Below is a small trained network, with its code and all its weights. Each question gives an input and a class and asks what happens when units are switched off, that is, made to give their printed mean instead of their output.

import numpy as np


def w(rows, s, z=0):
    codes = np.array(rows[::2]) - 128.0
    scale = np.full(codes.shape[1], s)
    scale[-1] = z or s
    return codes * scale


def f(y):
    return y / 2 * (1 + np.tanh(0.7978845608 * (y + 0.044715 * y**3)))


def log_softmax(a):
    a = a - a.max(-1, keepdims=True)
    return a - np.log(np.exp(a).sum(-1, keepdims=True))


def net(x, mask):
    res = np.array(x, float).reshape(1, 6) / 4 @ E
    y = f(res @ A[0][:, :-1].T + A[0][:, -1])
    res = res + np.where(mask, y, B[0][:, -1]) @ B[0][:, :-1]
    return log_softmax(res[-1] @ U[:, :-1].T + U[:, -1])


A, B = {}, {}
E = w([
[134,4,71,219,123,61],'x0',
[14,33,3,51,2,140],'x1',
[122,128,145,126,121,121],'x2',
[231,81,147,125,85,186],'x3',
[124,111,137,122,140,126],'x4',
[128,127,125,125,128,126],'x5',
],0.008)
A[0] = w([
[191,251,215,50,238,141,150],'neuron 0',
[154,63,171,147,73,153,254],'neuron 1',
[177,124,126,167,165,58,141],'neuron 2',
[196,111,128,175,161,73,96],'neuron 3',
[91,181,164,2,65,184,230],'neuron 4',
[199,147,136,82,66,168,170],'neuron 5',
],0.0091,0.0043)
B[0] = w([
[206,162,76,143,55,15,250],'neuron 0',
[148,93,99,236,60,159,176],'neuron 1',
[118,160,211,166,189,162,167],'neuron 2',
[133,139,222,165,152,192,168],'neuron 3',
[87,91,12,103,200,196,208],'neuron 4',
[155,34,135,165,120,191,166],'neuron 5',
],0.011,0.015)
U = w([
[89,142,65,133,64,28,248],'0',
[192,83,94,132,48,100,106],'1',
[118,141,176,161,170,108,230],'2',
[166,147,187,162,118,206,4],'3',
[84,151,77,10,162,118,30],'4',
[132,116,80,100,108,167,132],'5',
],0.011,0.0044)

Each question gives the input, the list of numbers given to net, and the class t.
The units are the neurons (one row each of A and B). Each row of codes is followed by its name. A weight is (code - 128) times the scale printed after its matrix; where a second scale follows, it is the last column's (A, B and U).
mask holds one flag per neuron, in row order. A switched-off neuron (its flag False) gives its mean, the last column of its row in B, instead of its output. The means were averaged over made-up inputs and are rounded, as every weight is.
A unit's drop is (log p(t) with every unit on - log p(t) with that unit switched off) / (log p(t) with every unit on - log p(t) with every unit switched off).
The circuit of an input: a set's keep is (log p(t) with only the set's units on - log p(t) with every unit switched off) / (log p(t) with every unit on - log p(t) with every unit switched off). Starting from all 6 units, units are removed one at a time, each time the one whose removal leaves the highest keep (on an exact tie, the one counted first), for as long as the keep stays at least 0.8.
units of the circuit, in order: the units of the circuit, biggest drop first
unit that matters most: the unit with the biggest drop
k most important neurons: the k neurons with the biggest drops, biggest first
drop of u: that unit's drop, to one decimal
input [-3,3,1,-1,-5,-5], class 4: unit that matters most	neuron 0
input [0,7,2,7,8,2], class 5: 2 most important neurons	[neuron 0; neuron 4]
input [-5,2,-3,-6,-6,-6], class 4: units of the circuit, in order	[neuron 4; neuron 1]
input [-1,3,-7,-2,8,7], class 4: 3 most important neurons	[neuron 0; neuron 1; neuron 5]
input [-7,4,0,7,-8,8], class 5: 2 most important neurons	[neuron 4; neuron 5]
input [-2,1,8,2,-8,5], class 5: units of the circuit, in order	[neuron 0; neuron 4]
input [0,3,3,-6,0,5], class 4: units of the circuit, in order	[neuron 0; neuron 1]
input [0,-6,-6,0,-6,5], class 0: 2 most important neurons	[neuron 0; neuron 5]
input [-1,8,-1,-1,-3,8], class 4: 2 most important neurons	[neuron 0; neuron 4]
input [4,-4,-2,1,-6,1], class 3: 2 most important neurons	[neuron 3; neuron 0]
input [-8,4,-7,7,3,-7], class 5: 2 most important neurons	[neuron 4; neuron 5]
input [-5,-6,6,2,-6,4], class 1: 2 most important neurons	[neuron 0; neuron 5]
input [3,-1,6,-3,7,1], class 2: 2 most important neurons	[neuron 0; neuron 4]
input [-6,4,4,8,-7,8], class 5: unit that matters most	neuron 4
input [-1,-4,8,-1,-2,-1], class 0: units of the circuit, in order	[neuron 0; neuron 5]
input [0,7,-2,6,1,-4], class 5: 2 most important neurons	[neuron 0; neuron 4]
input [3,-3,-8,0,0,8], class 2: 2 most important neurons	[neuron 5; neuron 1]
input [-7,7,3,7,0,-2], class 5: 2 most important neurons	[neuron 4; neuron 5]
input [-4,3,-8,7,4,2], class 5: 2 most important neurons	[neuron 0; neuron 4]
input [2,-3,-1,6,0,1], class 3: 2 most important neurons	[neuron 0; neuron 3]
input [-3,5,-4,-4,-2,-8], class 4: drop of neuron 1	0.1
input [-6,-4,2,-7,-3,-8], class 0: drop of neuron 0	0.7
input [-8,5,-5,-5,8,-6], class 4: drop of neuron 5	0.0
input [-1,-7,2,7,4,-5], class 1: drop of neuron 0	3.7
